The symbols move the elements like this.
J922: v>J428, a>J646, n>J78, q>J904, x>J863, j>J484
J894: v>J553, a>J94, n>J538, q>J959, x>J332, j>J245
J959: v>J538, a>J894, n>J21, q>J487, x>J218, j>J588
J672: v>J186, a>J570, n>J257, q>J692, x>J114, j>J96
J744: v>J626, a>J531, n>J339, q>J259, x>J500, j>J330
J60: v>J894, a>J677, n>J959, q>J332, x>J588, j>J691
J741: v>J241, a>J602, n>J555, q>J428, x>J922, j>J81
J624: v>J677, a>J218, n>J60, q>J245, x>J691, j>J22
J428: v>J555, a>J741, n>J48, q>J78, x>J904, j>J99
J783: v>J527, a>J234, n>J554, q>J123, x>J641, j>J449
J527: v>J524, a>J500, n>J183, q>J554, x>J123, j>J740
J692: v>J257, a>J672, n>J180, q>J258, x>J478, j>J766
J257: v>J931, a>J186, n>J295, q>J180, x>J258, j>J114
J487: v>J21, a>J959, n>J94, q>J677, x>J624, j>J406
J298: v>J850, a>J501, n>J656, q>J241, x>J741, j>J170
J449: v>J740, a>J822, n>J641, q>J194, x>J618, j>J538
J180: v>J295, a>J257, n>J645, q>J570, x>J957, j>J478
J406: v>J218, a>J588, n>J624, q>J953, x>J22, j>J188
J478: v>J258, a>J114, n>J957, q>J984, x>J985, j>J701
J509: v>J886, a>J863, n>J81, q>J976, x>J931, j>J186
J645: v>J57, a>J295, n>J607, q>J186, x>J672, j>J957
J484: v>J99, a>J976, n>J863, q>J57, x>J645, j>J180
J553: v>J630, a>J359, n>J973, q>J538, x>J959, j>J60
J531: v>J88, a>J769, n>J626, q>J744, x>J64, j>J554
J256: v>J367, a>J641, n>J314, q>J822, x>J630, j>J359
J234: v>J500, a>J330, n>J527, q>J783, x>J740, j>J822
J626: v>J179, a>J88, n>J701, q>J339, x>J259, j>J64
J64: v>J744, a>J183, n>J259, q>J500, x>J234, j>J367
J554: v>J183, a>J527, n>J64, q>J330, x>J367, j>J641
J976: v>J81, a>J509, n>J99, q>J484, x>J295, j>J257
J228: v>J824, a>J29, n>J310, q>J188, x>J656, j>J298
J824: v>J588, a>J691, n>J406, q>J310, x>J188, j>J850
J99: v>J922, a>J81, n>J904, q>J863, x>J57, j>J295
J330: v>J64, a>J554, n>J500, q>J234, x>J314, j>J256
J332: v>J959, a>J60, n>J487, q>J218, x>J406, j>J824
J501: v>J757, a>J613, n>J850, q>J298, x>J602, j>J78
J555: v>J613, a>J241, n>J501, q>J48, x>J78, j>J922
J677: v>J94, a>J487, n>J894, q>J60, x>J245, j>J953
J984: v>J957, a>J478, n>J308, q>J96, x>J156, j>J346
J156: v>J96, a>J985, n>J766, q>J179, x>J626, j>J531
J766: v>J114, a>J96, n>J478, q>J112, x>J701, j>J626
J310: v>J406, a>J824, n>J953, q>J22, x>J507, j>J656
J656: v>J188, a>J850, n>J507, q>J613, x>J555, j>J741
J953: v>J624, a>J406, n>J245, q>J691, x>J29, j>J507
J443: v>J256, a>J194, n>J822, q>J630, x>J553, j>J94
J295: v>J484, a>J931, n>J57, q>J645, x>J570, j>J258
J112: v>J478, a>J766, n>J984, q>J985, x>J346, j>J339
J588: v>J332, a>J245, n>J218, q>J406, x>J310, j>J228
J613: v>J507, a>J656, n>J757, q>J501, x>J48, j>J428
J757: v>J29, a>J507, n>J228, q>J850, x>J298, j>J48
J973: v>J449, a>J630, n>J194, q>J618, x>J21, j>J959
J931: v>J976, a>J607, n>J484, q>J295, x>J180, j>J692
J701: v>J112, a>J179, n>J985, q>J346, x>J769, j>J259
J96: v>J308, a>J984, n>J114, q>J766, x>J179, j>J88
J630: v>J822, a>J443, n>J449, q>J973, x>J538, j>J894
J123: v>J554, a>J783, n>J330, q>J367, x>J256, j>J194
J691: v>J245, a>J953, n>J588, q>J824, x>J228, j>J757
J957: v>J570, a>J258, n>J672, q>J308, x>J96, j>J985
J822: v>J314, a>J256, n>J740, q>J449, x>J973, j>J553
J29: v>J691, a>J22, n>J824, q>J228, x>J850, j>J501
J78: v>J48, a>J428, n>J602, q>J170, x>J886, j>J863
J218: v>J487, a>J332, n>J677, q>J624, x>J953, j>J310
J985: v>J984, a>J112, n>J96, q>J156, x>J88, j>J769
J339: v>J701, a>J626, n>J346, q>J769, x>J524, j>J500
J94: v>J359, a>J21, n>J553, q>J894, x>J60, j>J624
J48: v>J501, a>J555, n>J298, q>J602, x>J170, j>J904
J170: v>J602, a>J78, n>J741, q>J646, x>J81, j>J509
J21: v>J618, a>J538, n>J359, q>J94, x>J677, j>J218
J57: v>J863, a>J484, n>J509, q>J607, x>J186, j>J570
J81: v>J646, a>J886, n>J922, q>J99, x>J484, j>J931
J183: v>J531, a>J524, n>J744, q>J64, x>J330, j>J123
J886: v>J170, a>J904, n>J646, q>J81, x>J976, j>J607
J245: v>J60, a>J624, n>J332, q>J588, x>J824, j>J29
J850: v>J228, a>J757, n>J188, q>J656, x>J241, j>J602
J641: v>J123, a>J740, n>J367, q>J256, x>J443, j>J618
J258: v>J180, a>J692, n>J570, q>J957, x>J984, j>J112
J607: v>J509, a>J57, n>J976, q>J931, x>J257, j>J672
J241: v>J656, a>J298, n>J613, q>J555, x>J428, j>J646
J114: v>J692, a>J308, n>J258, q>J478, x>J112, j>J179
J359: v>J443, a>J618, n>J630, q>J553, x>J894, j>J677
J346: v>J985, a>J701, n>J156, q>J88, x>J531, j>J524
J507: v>J22, a>J188, n>J29, q>J757, x>J501, j>J555
J194: v>J641, a>J449, n>J256, q>J443, x>J359, j>J21
J88: v>J156, a>J346, n>J179, q>J626, x>J744, j>J183
J179: v>J766, a>J156, n>J112, q>J701, x>J339, j>J744
J308: v>J672, a>J957, n>J692, q>J114, x>J766, j>J156
J618: v>J194, a>J973, n>J443, q>J359, x>J94, j>J487
J524: v>J769, a>J259, n>J531, q>J183, x>J554, j>J783
J904: v>J78, a>J922, n>J170, q>J886, x>J509, j>J57
J367: v>J330, a>J123, n>J234, q>J314, x>J822, j>J443
J740: v>J783, a>J314, n>J123, q>J641, x>J194, j>J973
J314: v>J234, a>J367, n>J783, q>J740, x>J449, j>J630
J500: v>J259, a>J64, n>J524, q>J527, x>J783, j>J314
J769: v>J346, a>J339, n>J88, q>J531, x>J183, j>J527
J22: v>J953, a>J310, n>J691, q>J29, x>J757, j>J613
J538: v>J973, a>J553, n>J618, q>J21, x>J487, j>J332
J863: v>J904, a>J99, n>J886, q>J509, x>J607, j>J645
J646: v>J741, a>J170, n>J428, q>J922, x>J99, j>J976
J188: v>J310, a>J228, n>J22, q>J507, x>J613, j>J241
J570: v>J645, a>J180, n>J186, q>J672, x>J308, j>J984
J259: v>J339, a>J744, n>J769, q>J524, x>J527, j>J234
J602: v>J298, a>J48, n>J241, q>J741, x>J646, j>J886
J186: v>J607, a>J645, n>J931, q>J257, x>J692, j>J308

The rows follow the links: the fewer symbols apart two elements are, the more alike their rows tend to be.

Each row is also shifted at random along 6 hidden directions that mean nothing.

Each row, then its element:
-256;-107;-39;-54;-386;-102;-57;-63;-250;-277;176;-120;-123;-216;-360;-577;47;-161;370;-38;-48;-176;-94;215;453;-13;-453;64;397;37;-260;537;-287;-44;-39;-524;251;395;-109;240;470;-90;-407;-164;311;-208;396;112;-10;122
element: J824
477;312;-139;31;174;119;-289;-170;268;141;-160;171;-35;488;432;-156;261;167;-169;-306;-367;-162;55;-144;-717;277;444;159;-424;-316;491;-828;-183;277;-395;600;4;-433;-112;-190;-361;108;229;170;-143;72;-324;-276;192;-363
element: J183
-1612;388;-318;87;432;-15;-276;-19;-220;208;70;132;-188;108;-178;-249;7;223;-373;101;-99;151;-18;-285;-102;175;24;55;104;132;140;-544;113;152;-201;401;-192;-76;166;-517;-177;284;243;281;151;206;-322;94;-445;-170
element: J156
15;442;-320;10;339;160;-117;-78;-137;183;103;265;-694;-196;-349;-264;78;-17;-171;-155;-8;-12;-212;-342;308;122;44;-54;454;168;340;-669;128;147;-161;484;-212;-344;201;-341;-152;139;153;341;122;134;-415;-138;-213;-299
element: J339
-728;-10;80;115;-304;-24;359;-322;-7;8;573;-273;104;96;-73;612;287;-371;458;11;109;-253;130;-264;219;-100;-11;-17;532;122;-10;346;187;95;51;-420;551;388;-348;268;244;-467;-371;-177;-25;-119;435;382;-829;-40
element: J60
-194;-288;-114;88;-504;-169;-42;271;1;-295;-26;312;-157;344;78;53;84;238;24;159;-304;5;-11;381;-89;-161;-84;161;-3;-332;-163;-72;-193;-187;40;-274;-88;-9;39;247;153;125;-63;-399;86;-333;181;-84;504;212
element: J613
440;290;152;-34;32;249;-119;-315;100;33;46;-313;-2;-427;122;-673;187;-138;253;-367;87;-61;-65;-128;67;124;4;109;-300;-30;390;-131;-278;353;-271;283;331;-180;-183;8;-194;-112;-101;254;-71;145;-3;-188;-10;-398
element: J314
-239;-221;-1;14;-471;-91;54;77;-109;-266;30;154;-170;65;-122;-64;90;-16;185;16;-81;-107;-48;266;199;-89;-173;112;175;-202;-190;222;-189;-134;46;-428;105;158;-116;292;279;-69;-240;-314;117;-312;296;-35;254;196
element: J228
96;313;189;-24;188;259;77;-130;157;297;-259;232;-270;-33;149;280;169;-68;-260;-319;236;16;-138;-320;-143;144;496;-74;-267;-187;460;-544;91;89;-70;520;-73;-513;-162;-162;-482;17;254;246;-264;64;-360;-414;114;-275
element: J259
832;-240;-49;-89;209;-156;-100;353;-142;18;-79;-45;108;-146;-91;-26;-392;198;-201;369;166;299;47;173;123;-170;-219;25;-65;198;-394;185;166;-155;267;-88;-390;130;367;-67;81;92;182;-64;97;65;-61;248;16;308
element: J484
4;-242;53;-67;50;-154;-172;386;-200;-56;-117;-81;143;-273;-18;-275;-340;325;-215;405;210;434;-14;268;152;-226;-294;137;-328;75;-382;186;9;-108;215;-125;-321;137;300;-55;-3;145;148;-123;87;36;6;201;131;295
element: J863
-973;-358;80;116;-181;-110;51;469;61;-194;-264;293;86;57;232;319;-168;389;-306;371;-42;363;11;380;-154;-288;3;6;-460;-221;-185;-119;32;-264;253;-41;-373;-209;229;35;-177;317;222;-287;-134;-62;-44;-168;674;288
element: J904
525;-198;-252;-45;130;-279;-183;367;-172;-80;118;-145;258;84;-145;-140;-351;316;-96;457;-200;258;130;202;63;-190;-395;11;176;311;-416;256;83;-186;130;-154;-319;340;421;-132;272;230;148;-91;232;92;-8;394;-129;251
element: J509
-40;-186;-130;106;-311;79;1;-245;67;-281;90;168;-288;98;178;-225;225;-196;336;-212;-117;-355;-1;207;-145;58;37;280;-51;-311;70;-319;-165;278;-103;-241;319;-121;-174;360;90;-366;-410;-260;3;-274;324;-37;293;32
element: J218
860;-86;62;6;-141;180;247;-360;220;-130;129;-129;-42;-115;97;66;141;-447;470;-328;6;-412;16;19;26;71;60;-70;181;-15;138;139;-14;149;-36;-193;399;-51;-221;337;128;-397;-391;-33;-104;-69;245;-89;111;-94
element: J94
451;-105;-103;71;-44;364;380;-290;320;-384;-138;144;-365;-434;-95;-287;30;-498;460;-518;-259;-514;-215;222;309;127;-70;-452;380;105;293;121;-111;2;-42;-74;166;-452;57;277;111;21;-411;158;-105;87;62;-627;1036;-159
element: J538
261;-253;-554;131;-68;-164;-62;445;-72;-315;223;334;-415;125;-186;7;-203;329;-52;438;-443;148;-16;319;233;-317;-345;-15;471;180;-209;-350;148;-202;151;-55;-440;-97;599;-23;216;325;90;-224;227;-18;-95;109;350;203
element: J886
209;-191;-218;45;-370;-23;234;-73;46;-338;149;240;-331;200;-213;169;124;-239;359;-121;-324;-387;-44;187;212;-15;-133;-134;636;-34;-84;166;-49;-154;24;-415;124;72;-36;329;400;-91;-352;-242;135;-249;259;-93;325;112
element: J691
1019;-190;-209;-83;404;-123;-35;252;-93;92;-62;110;-42;23;-140;218;-380;100;-257;310;58;163;34;57;37;-100;-73;-99;178;284;-307;-53;353;-144;252;8;-473;13;441;-151;78;70;211;19;74;110;-187;253;-37;286
element: J645
239;-289;228;-47;288;-160;162;292;137;241;-334;38;571;326;294;878;-321;182;-451;346;217;260;182;23;-463;-84;310;-174;-422;6;-289;222;383;-293;329;3;-385;50;117;-109;-169;71;347;-68;-265;101;-151;125;31;350
element: J295
755;189;-114;-81;481;54;-76;-10;-102;369;-120;260;-342;106;-119;287;-90;-28;-393;-18;277;45;-70;-347;-75;126;304;11;80;65;68;-500;349;77;72;333;-335;-230;112;-275;-216;-98;257;210;-24;65;-370;99;-350;0
element: J112
-1218;-62;67;146;-278;108;304;-282;70;-206;217;-92;-29;-162;-29;125;190;-322;380;-167;-14;-263;-5;0;183;-5;-52;-106;253;21;72;240;-30;75;-12;-304;439;67;-237;234;125;-218;-395;-90;-39;-56;318;-55;-19;-60
element: J677
378;305;444;-116;77;221;94;-264;201;178;-146;-429;363;-382;81;-202;111;-229;133;-400;173;-58;-58;-213;77;171;116;-228;-274;84;317;446;-213;44;-153;240;312;-44;-315;-41;-196;20;16;350;-211;229;-73;-323;-3;-364
element: J123
77;13;-164;-21;507;23;-83;118;-88;245;-214;317;-233;107;13;228;-208;93;-464;135;214;130;-24;-125;-203;68;245;20;-99;39;-48;-540;350;49;127;276;-434;-258;257;-270;-248;27;269;124;-29;97;-340;77;-52;137
element: J308
457;-276;25;-68;-183;-116;-128;411;-249;-143;-24;54;-265;-439;-172;-364;-235;255;-69;336;270;386;-111;343;489;-321;-372;219;-131;0;-349;96;-51;-103;259;-191;-294;57;298;114;77;31;47;-238;172;-141;99;132;225;290
element: J646
167;-378;292;-50;-384;-90;44;402;0;-186;-401;208;31;-109;99;58;-129;220;-143;169;145;255;-98;449;86;-216;-62;41;-439;-307;-258;288;-175;-323;252;-242;-249;-72;40;237;-18;162;85;-301;-87;-240;102;-263;758;327
element: J602
708;-180;3;-12;-107;208;186;-300;322;-348;-242;-18;81;-105;106;-343;17;-415;416;-508;-312;-526;-57;301;-112;234;-28;-280;26;-54;127;333;-270;14;-136;-193;241;-188;-99;296;194;-39;-398;58;-80;14;182;-471;920;-47
element: J894
-33;-288;687;-106;-553;-43;322;134;-79;89;-205;3;76;-183;7;671;71;-135;8;82;703;178;-82;97;300;-236;158;99;-339;-349;-279;614;-5;-277;417;-476;132;202;-435;420;-30;-371;-88;-387;-207;-410;354;-28;-5;334
element: J757
969;-21;-72;-149;540;15;-227;105;-254;240;-253;131;-287;-301;-123;-277;-328;43;-382;116;478;226;-83;-44;64;50;9;166;-191;110;-204;-317;259;131;167;168;-431;-123;297;-208;-155;-124;182;163;81;60;-246;193;-108;215
element: J258
721;381;-31;-6;84;225;32;-241;163;150;150;-60;-274;-147;-4;-54;235;-152;123;-311;-36;-120;-67;-310;117;91;163;-75;158;61;472;-378;-2;175;-192;412;147;-287;-87;-75;-187;-50;42;261;-99;119;-216;-192;-173;-429
element: J330
7;476;-232;-43;359;55;-175;-99;-258;291;236;29;-478;-182;-415;-265;52;-29;-149;-53;123;74;-133;-464;367;121;-44;-3;470;272;182;-401;147;157;-144;370;-107;-42;124;-387;-64;49;154;340;204;136;-313;159;-705;-267
element: J626
-441;-149;-5;43;355;46;55;243;-175;206;-122;324;-421;-328;4;342;-242;139;-457;333;622;421;-102;-64;151;-204;147;134;-251;11;-130;-576;477;89;382;164;-455;-343;313;-136;-376;-149;240;-21;-92;22;-226;162;-106;254
element: J257
837;-217;-237;49;-306;120;-33;-189;15;-347;68;325;-631;-37;36;-395;167;-262;370;-269;-100;-391;-118;292;61;27;-43;293;149;-318;41;-436;-154;270;-64;-269;180;-248;-38;428;168;-387;-438;-275;110;-346;283;-100;503;79
element: J245
229;-90;-280;-19;425;-204;-213;192;-78;131;-55;35;259;374;64;132;-290;258;-351;333;-136;157;176;13;-395;42;5;34;-52;173;-259;-159;256;-52;61;103;-382;119;331;-292;11;154;258;39;102;164;-201;349;-208;205
element: J180
-227;-223;-157;75;-358;-199;-10;-148;229;-309;-22;-1;552;844;286;120;178;-28;284;-120;-752;-449;253;294;-709;184;32;-7;42;-249;-118;339;-308;-109;-254;-366;312;337;-258;226;384;52;-258;-269;34;-183;346;-26;342;110
element: J406
575;-325;-18;33;-467;-163;210;341;43;-154;51;346;-232;324;1;685;49;121;18;244;-114;39;-9;217;94;-291;27;27;207;-185;-188;1;93;-325;256;-287;-171;-13;57;290;150;-17;36;-427;-26;-337;118;-6;259;267
element: J241

From each start, follow one symbol. Which element do you reach?
Answers are names.
265;121;-27;64;-55;232;64;-380;169;-126;234;-207;-119;-297;115;-382;198;-269;437;-335;-73;-259;-18;-49;107;69;-39;29;57;36;324;-145;-142;338;-180;59;413;-169;-108;167;-40;-228;-296;105;-44;69;134;-97;23;-322
j
J894
-455;12;-268;-94;581;-124;-190;201;-178;-23;-286;-54;258;-128;-374;-573;-514;131;-321;139;-237;107;-31;114;67;195;-355;-376;225;490;-301;439;28;-260;-20;66;-441;180;479;-464;203;597;181;369;242;364;-287;-31;254;152
a
J672
396;330;215;-86;268;225;203;-101;152;297;-267;147;-209;-122;-110;363;71;-175;-212;-331;198;-51;-182;-360;91;175;373;-337;65;38;375;-116;155;-111;-18;439;-127;-376;-118;-200;-294;114;243;359;-211;150;-407;-435;77;-253
n
J339
-925;57;-158;16;516;-92;86;163;-72;170;-144;93;200;150;-216;381;-305;83;-419;214;-50;132;29;-166;-79;103;39;-400;275;366;-138;148;346;-275;112;144;-391;52;288;-433;3;372;276;253;16;312;-320;32;-130;114
v
J570
-1225;-148;-112;182;-480;50;196;6;-159;-321;219;361;-702;-194;-222;13;201;-107;233;15;80;-97;-186;163;504;-191;-160;132;371;-196;-25;-230;-15;31;133;-360;129;-110;-34;291;135;-173;-335;-335;133;-324;273;-58;190;108
q
J22
279;-20;-59;-117;394;-225;-99;200;-359;267;239;-311;186;-227;-344;38;-381;91;-213;477;393;361;98;-191;361;-144;-314;4;270;514;-454;361;356;-79;243;-116;-248;472;297;-261;156;-61;162;99;207;177;-46;650;-901;247
q
J257
-811;-159;-155;230;-283;167;602;-198;245;-311;206;303;-398;66;-143;711;204;-430;363;-206;-257;-474;-89;26;269;-51;89;-411;740;60;172;23;202;-137;117;-297;215;-240;-57;289;188;-108;-377;-142;-116;-96;159;-302;389;-19
q
J218
637;-324;-198;-14;-296;-169;-27;437;0;-368;-94;270;-124;130;-125;-119;-180;267;11;202;-416;55;-59;470;134;-202;-306;-78;194;-21;-250;162;-134;-361;114;-227;-338;-1;323;141;262;347;15;-270;142;-145;30;-141;718;252
v
J241
-112;382;-7;-18;118;151;-40;-235;186;-57;19;-318;246;-171;-68;-552;96;-86;207;-345;-394;-189;-42;-131;31;229;-109;-310;136;225;375;247;-307;34;-369;304;231;-23;-55;-191;4;362;-21;413;3;315;-147;-361;151;-461
a
J234
1779;-341;347;-220;-438;-160;224;171;43;-62;-199;16;185;177;-117;495;-59;-179;144;-5;115;-127;-14;235;168;-93;-10;-134;142;-139;-360;846;-70;-471;247;-506;-12;323;-207;404;345;-153;-104;-301;-48;-326;247;-62;272;337
n
J188
-247;411;191;-60;255;215;29;-113;-78;360;-96;42;-349;-359;-183;24;93;-95;-222;-211;460;146;-192;-431;281;105;244;-65;-24;25;318;-277;124;104;-15;423;-43;-289;-120;-267;-364;-21;201;325;-99;109;-319;-182;-336;-273
n
J626
-350;425;-488;-10;504;-118;-190;-25;-288;220;333;-36;-191;131;-539;-156;-113;46;-188;133;-232;15;9;-426;235;153;-209;-188;843;532;-7;-135;246;-15;-157;245;-209;245;288;-530;210;267;178;351;346;275;-318;332;-845;-157
q
J156
-233;97;-156;147;-143;230;70;-381;-38;-138;534;-141;-540;-524;-42;-386;285;-326;516;-178;173;-193;-84;-143;430;-83;-148;260;279;58;263;-424;22;521;-74;-57;464;-139;-77;250;-5;-504;-420;-35;70;-57;266;171;-389;-267
a
J359
30;111;-319;123;-100;1;-332;-438;106;-217;459;-366;241;257;343;-723;288;-34;481;-163;-510;-331;241;14;-451;138;-158;410;-79;-78;196;-328;-344;555;-472;-3;563;173;-159;108;145;-262;-360;-39;140;27;302;296;-330;-302
q
J553
-465;482;-142;76;132;150;7;-195;47;180;311;-51;-220;-28;-128;24;256;-23;31;-168;-160;-45;-39;-431;139;58;93;-135;361;176;453;-371;48;139;-233;434;139;-155;-50;-254;-148;119;112;302;11;207;-249;-78;-454;-469
v
J259
-30;-141;190;102;-241;145;505;-327;274;-50;155;-14;23;70;169;771;235;-454;350;-247;101;-361;46;-102;-33;-9;288;-179;168;-85;177;146;180;33;124;-233;415;-90;-339;376;18;-425;-305;-150;-267;-106;264;-93;-13;-43
j
J588
-424;-168;82;75;-375;49;273;-168;5;-179;116;106;-209;-24;-61;218;172;-287;301;-127;86;-265;-52;89;183;-43;20;22;230;-155;-35;167;-17;4;85;-402;283;71;-232;331;177;-309;-354;-250;-17;-253;333;-23;61;90
n
J218
825;-35;94;-42;-103;78;215;-373;240;-123;144;-383;407;56;64;20;94;-426;502;-319;-224;-455;123;1;-74;164;-43;-227;264;157;54;601;-117;9;-121;-259;457;242;-252;249;280;-216;-359;58;-61;65;284;-19;-9;-122
x
J677
